After every row comes one of two labels: whether the row has a hidden trait. Each part has its own trait and labels.
.21; .28; .07; -.10; -.24; .09; .42; .00; .16; -.09; .04; -.18; -.12; .34; -.08; .01; -.37; .47; -.06; -.06; .19; .10; .14; .10; .06; .07; -.28; .52; -.06; .13; -.20; -.19; -.24; .00; -.04; .24; -.04
dn
.05; .27; .17; -.16; -.10; .05; .29; -.02; .12; -.07; .01; -.05; -.15; .30; -.05; .05; -.20; .34; -.01; -.11; .21; .10; .08; .08; .02; .09; -.19; .21; -.05; .20; -.04; -.12; -.46; .04; -.09; .20; -.06
dn
-.12; .21; -.13; -.24; -.06; -.06; -.05; .03; -.02; .09; .12; -.17; .04; .06; .00; -.01; -.28; .05; -.05; -.14; -.07; .10; .01; -.08; -.05; -.01; .08; .08; -.01; -.07; .04; .09; -.10; -.22; -.06; .10; -.15
Lc
.01; .27; .30; -.24; -.09; .06; .30; -.01; .16; -.04; .00; -.02; -.21; .32; -.08; .04; -.05; .22; .00; .01; .25; .04; .09; .09; .01; .10; -.17; .16; -.05; .26; -.04; -.07; -.39; .00; -.09; .18; -.03
dn
.11; -.01; .63; .06; -.03; .18; .58; -.06; -.04; -.05; -.19; .36; -.36; .28; -.22; .05; -.14; .07; .01; .06; .33; -.07; .05; .14; .02; .34; -.45; .13; -.01; .38; .32; -.31; -.55; .26; .13; .04; .08
dn
-.43; .04; -.41; -.32; .06; -.25; -.32; .12; -.02; .03; .21; -.17; .11; -.14; .07; -.05; .14; -.42; .02; -.18; -.38; .12; -.20; -.06; -.05; -.03; .47; -.18; .05; -.18; -.08; .15; .16; -.24; -.02; .22; -.03
Lc
-.01; .20; .15; -.24; -.12; .05; .30; .01; .15; -.13; .02; -.10; -.17; .34; .01; .06; -.10; .30; -.02; -.01; .19; .11; .04; .10; .03; .12; -.18; .23; -.08; .24; -.13; -.15; -.38; .01; -.07; .27; -.04
dn
-.31; -.11; -.37; -.10; .17; -.23; -.22; .10; -.10; -.08; .09; -.13; .16; -.21; .00; .00; -.18; -.13; -.04; -.23; -.41; .06; -.25; -.12; -.10; -.03; .33; -.25; .02; -.26; .02; .13; .19; -.13; -.07; .06; -.07
Lc
-.05; .25; .02; -.23; -.11; .01; .25; .00; .03; .01; .07; -.07; -.16; .20; -.05; .03; -.22; .07; -.04; -.17; .17; .14; .04; .03; .01; .07; -.03; .14; -.04; .15; .02; -.09; -.32; -.07; -.07; .15; -.08
Lc
-.27; .27; .44; -.42; -.03; -.09; -.20; .07; .32; -.13; .00; -.01; .08; .16; .05; -.05; .97; -.20; -.04; .19; .13; .00; .11; .08; -.04; .08; .12; -.11; .04; .21; -.20; .19; -.41; -.06; .02; .37; .03
Lc
.18; -.21; -.63; .09; .02; -.20; .21; .05; -.22; -.36; .08; -.12; -.11; .06; -.24; .15; -.78; .52; -.12; -.40; -.32; .22; -.18; -.04; .03; -.03; -.11; .30; -.14; -.25; .03; -.25; .05; .09; -.17; .23; -.03
Lc

-.07; .00; -.08; .00; -.04; .15; .01; -.05; .06; -.09; -.01; -.05; -.03; .29; .40; .02; .00; .15; -.04; -.02; -.02; .05; -.06; .14; -.03; -.11; -.02; .02; .07; -.04; -.07; -.02; -.07; -.01; .07; .33; -.07; .06; -.01; -.01; .03
(67)
.08; -.03; -.07; .10; .01; .06; .03; .03; .07; -.07; .00; .00; .03; .23; .23; -.02; -.02; .11; -.10; -.08; -.03; .02; -.02; .16; -.05; -.08; .04; .00; -.04; -.04; -.05; -.08; -.10; -.03; .11; .11; -.04; .02; .02; -.02; -.27
(65)
.03; -.23; -.14; .18; .06; .40; .05; -.50; .09; -.26; -.07; .14; -.12; .50; .22; -.16; -.12; .05; -.12; -.21; -.09; .20; -.01; .27; -.03; -.05; .07; -.09; -.09; .06; -.04; -.08; .04; -.01; .08; .13; -.08; .04; .00; -.14; -.12
(65)
-.14; -.12; -.12; .01; -.01; .15; -.05; .09; .12; -.01; -.08; -.04; -.04; .24; .32; .02; .01; .23; -.11; -.07; -.03; .00; -.12; .08; .01; -.10; .02; .04; .07; .00; .11; .08; -.11; -.02; .00; -.24; -.06; -.08; .01; -.05; -.04
(67)
-.19; -.09; -.25; .11; -.03; .03; -.16; .39; .22; .30; -.09; -.32; .28; .13; .78; -.02; .16; .47; -.39; -.25; .17; -.12; -.09; .12; -.06; -.09; .01; .06; .11; -.04; .08; .22; -.26; -.09; .14; -.40; -.12; -.17; .11; -.13; -.02
(67)
-.09; -.11; -.20; .04; -.05; .10; -.01; .11; .13; -.22; -.02; -.03; .07; .21; .61; .07; .04; .32; -.06; -.07; -.08; .05; -.10; .23; -.06; -.18; .03; .07; .07; -.09; -.06; -.05; -.12; -.02; .09; .36; -.13; .05; -.01; -.03; .12
(67)
.11; -.18; -.14; .06; .03; .11; -.02; -.16; .12; -.10; -.08; .08; -.05; .30; .14; -.03; -.07; .14; -.11; -.07; -.13; -.01; -.03; .20; .03; -.07; .12; .02; -.07; -.01; -.02; -.01; -.08; .01; .03; -.69; -.05; -.12; -.03; -.09; .02
(67)
.05; -.32; -.20; .11; .05; .29; -.31; -.36; .14; -.20; -.12; .08; -.14; .41; .25; -.11; -.10; .12; -.17; -.14; -.11; .09; -.07; .26; .04; -.04; .13; -.02; -.07; .03; -.04; .01; -.02; .01; -.01; -.80; -.08; -.13; .00; -.14; .02
(67)
-.07; -.13; -.08; .04; .01; .38; .04; -.32; .07; -.28; -.03; .08; -.13; .41; .25; -.08; -.07; .10; -.02; -.09; .03; .16; -.04; .13; .00; -.04; -.01; -.04; .03; .03; .03; -.05; .06; .02; .05; .27; -.04; .06; -.01; -.03; -.13
(67)
.07; .00; .07; -.07; .00; .04; .00; -.05; .00; -.07; -.02; .10; -.23; .27; -.21; .06; -.09; -.02; .02; .13; -.01; -.02; -.06; -.04; .06; -.01; .02; .04; .03; .03; .06; -.04; .01; .06; -.07; -.42; .03; -.07; -.06; .08; -.08
(67)
-.05; -.02; -.06; .00; -.03; .18; .03; -.06; .06; -.16; -.01; .00; -.04; .29; .29; .02; -.01; .10; -.01; -.05; -.05; .07; -.04; .08; -.02; -.09; -.04; .01; .05; -.01; .06; -.06; -.03; -.01; .06; .23; -.06; .04; -.02; -.01; -.01
(67)
.03; -.10; -.09; .03; .01; .05; -.03; .04; .11; .05; -.05; .00; -.03; .19; .13; -.03; -.03; .16; -.15; -.07; -.05; -.04; -.03; .13; .00; -.04; .06; .02; -.02; -.01; -.06; .02; -.10; .00; .04; -.71; -.04; -.13; .01; -.06; .05
(67)
